Group, then class
[  7 -24   9   8   3  -9  10   3   5   7   2  11  -6  13  -9   7   1   2
  -8  -2  -5   1   2 -42   0  24  16  -4 -10  -1   2  24  -6  -7 -14  19
 -11   0   5  -4  -2   1  -7  11  -9   3]
T:[91]
[  6   0   3  23   5   3   2   1   2   9 -16  -6   4  16  -2  -9   0  -5
  -2  -1  10   6 -15 -23   0   0   8  -5 -29  -5 -10   3   3 -12  -3  -2
 -17   9  -2  -5   4  -5  -4  -6 -10   5]
T:[100]
[ 10 -25   5   9  -1   1   8  19   7   2  10  51   6  -3 -28   8  -3  10
   0   4   1 -27  12 -42   3  12  16 -10   4  -8   0  16  -5 -22 -23  39
  -3  -4   7  -6 -15  -1  -1  25 -22  -1]
C:[93]
[ 10 -11  12  -9   4   3  14  14  -3   0  -4  34   0   1  -5   0   3  13
   5   6  -5  -4  15 -12   2  -1   5  -2   4   0   5  14   8  -2  -5   4
  -1  -4  10  15  -2   4  -5  31  -8   4]
C:[98]
[  4  12  12  18   1   4   0   6  -9  -2  -1  -6  11  21   2  -1  16  -4
   3   3  -7   7 -12  11  -6 -16 -22   0 -17  -3  -2  -8   8  -3  15  -9
  -5  11  -4   1  -3 -11  -3   1  -8   5]
C:[98]
[  6  -7   9 -22  -8  12   5   9   1   9  13  28  -2   5  -9   1   1   8
  -2   6  -5  -7  -2 -15   3  -2   5  -7  11  -2  -4  16   3  -2  -4  14
  12  -3   7  -4   1   3   4  22 -15   8]
C:[94]
[ 11  -9  13  -4   5   1   8  16   0  11  12  37   3   1 -15   2  -3   5
   8   5  -5  -4  16 -18   1   7  13  -9  16  -2   5  10   0  -8  -7  14
   6   2   8   3 -11   0   4  28 -10   0]
C:[93]
[ 12 -26  11  -9   7   3  11   8   1  17  12  40  -1  -8  -9   3   3  13
  -4   3 -11  -7  12 -20   1  -4   0 -11   2   2   9  16  -6  -1  -5  16
   6  10  18 -11 -10  -3   1  32  -7   6]
C:[98]
[  8 -10  11  16   2 -14   8   1  -2   6 -13   8  -5  17  -1  -4   0   4
 -11   2   6   4 -19 -53   3  10   3  -4 -21  -8   2  16   1   1  -5   7
  -5  -8  -1  -9  -2   5 -13 -10 -10  -1]
T:[100]
[ 10 -18 -10   9   1 -12  13  -4   6  12  13   5  -2   7   3  -6  -4   0
 -17  -3   2   4   2 -39  10  10  14   8 -10  -4   9  17  -2  13  -8  11
  -4  -2   0   0  -6   7   8  14 -16   0]
T:[83]
[  4 -22  -2   3  -3 -10  11   9   9  13   8  13   2  -4  -1   9 -17  -6
 -10   9   7  -3   1 -42  12  21  30  -5  -1   2   9  20   3   2 -17  27
 -13 -11   3   6 -11   8   0  11 -17  -2]
T:[100]
[  4 -17  -1   9  10  -3  -3   5   0  -1 -13   8   4   5   4  -3  -3   3
  -6   0   7   6   4 -30  -1   9  17   4 -19  -1  10   1  -4   2 -10   5
 -12  -3  -9  -6   7   4  -4 -16 -15   2]
T:[100]
[  4 -24  11   8  -1  -8   8   8 -37   7  -3  18 -12  10  -5   5  -7   0
  -2  -7   4  -1   4 -32   5  11  14 -14 -13  -4   0  20 -31 -12 -13  15
 -11  -1   6  -6  22  -1   4   6  16  -3]
T:[83]
[ 18   1   7  -9   8   7   3   7  -1   9  12  21  10  11 -10   0   9   8
  12   0 -12   2   4   5 -23 -14  -3  -2   4 -11   4   8   6   8   4   7
   3   0  10  -4  -7   7   5  34   0  11]
C:[98]
[  5 -12  -6  -1  11 -27   9  -1  11  13   2   8   1   4 -24  -1 -10  -2
  -6   2   5   3   1 -28   5  10  19  -8  -9  -3   5  13  -1   4  -5  11
  -5  -2  -5  -8  -4   4  -8   3 -11   0]
T:[91]
[ 10 -24   5 -16  10  -8  10  16   5  14   5  39  -6   6 -10   4  -3  -3
  -5   9   3  -2   4 -36   4  15   4  -8 -10  -6  11  22  -9  -1 -10  17
  -6  -2   4   8  -6   4   2  23 -15  -4]
T:[91]
[ 13 -20   4  -3   2  -8   9  12  11   6  -7  27   3   3  -8  13  -2   5
  -4   0   0   4  -3 -53   1  17  39 -12  -9 -12  -1  11  -2  -3 -18   8
 -11 -38   4  -3  -3  -2  -3  -2 -19   2]
T:[100]
[ 16  -5   3  11  12 -12   5   7   7  15   3  15  -7   3  -7   8  -8   2
  -1   2   1   4   3 -43   2   8  27 -10 -14  -5  12  25  -8  -8 -13   0
 -11  -4   0 -13 -14   3  -2  11 -10   2]
T:[83]
[  2 -11   8 -14   4  -4   4  -2   5   9   8  26  12   3  -1  -1   3  17
   7   4  -3   0   3  -8  -4  16  -3  -6   9   2  13   0  -1   4   1   7
   2  -3   0  -4 -12   7   2  33  -5  11]
C:[93]
[ 11 -13   3   3   3  -4   7   4   1  11 -11  10  -3  -5  -8   9   6  -4
  -1   4   0  -3  -7 -29   6   0   7 -10 -11 -17  -1   7  -7  -4   1   8
  -9  -4   1  -2  -6   4   1  15  -6  -3]
T:[83]
[ 10   1  16 -14   4   9  20  13   6  10   0  41   5   6 -11  -3   2  11
  12  12  -5  -4  -9 -19  -2   0  -1  -7   7  -1   4  10   1  -1  -4  11
  -8   0   8  -2  -8  -1   4  32 -17   4]
C:[94]
[ 11 -23  10 -12   8   5   2  10   0  15   7  40   4  10  -7   5   1  17
   5  10  -7  -9  14 -22   6   4  10  -8   3  -5   5  17  -6  -6  -9  17
   2   3   8  -3  -3 -10  12  43 -10  -1]
C:[98]
[  4 -17   2   1   6  -2   7   3  -2   6   1   3   2   0  -1   2  -2   1
  -9  -4   0   1  -5 -23   4   5   7  -2 -14  -1   9  15  -1   0  -9  11
  -5   1  -3  -7 -17   4  -7   4 -10   2]
T:[83]
[  9 -18   6  -6   8  -3   4   5  -3  16  17  23   0  -1 -10   6  -1  10
  18   7 -10  -3  13 -17  -5   4   9 -11 -10  -3   5  10  -1   8 -16  16
  -6   3   1  -3 -11   0   2  39  -4   3]
C:[93]
[  7  -3  10  -7   7  -5  14  10  -1  10  16  32 -12  -2 -11   2   6   7
   5   2  -6 -11  13 -17   2   7   6   7   8   2   5  30   0   1  -4  19
  12   1   9   2  -6   1   4  35  -7   5]
C:[93]
[  1 -24   0  18   9 -18  12  -2   6  10  -5   9  -3   7   5   6 -13  -2
 -15   4   7  -2  -8 -40  -1  14  19  -7 -15   2   7  13  -2  -5 -17  12
  -6  -3  -4  -5  -1  15   1   4  -6   0]
T:[91]
[ 11 -11   1   4   0  -2   8   5  10  18  -6  12  -4  14   2   2 -12  -1
  -5  -1   3   8 -16 -43   1   2  16 -11 -18 -12   8  23  -9  -5 -13  12
 -16   0  -5  -7  -7   3   1  18 -23   7]
T:[91]
[ 10 -27  -6   1   5  -3  10   4   6  17   8  18   5   6  -2  10  -7   9
  -9  -3  10   3  28 -45   3  18  21 -11 -10  -8   5  19  -7   1 -14  22
 -16 -12  -3  -7  -7  -2  -3  13 -17   1]
T:[100]
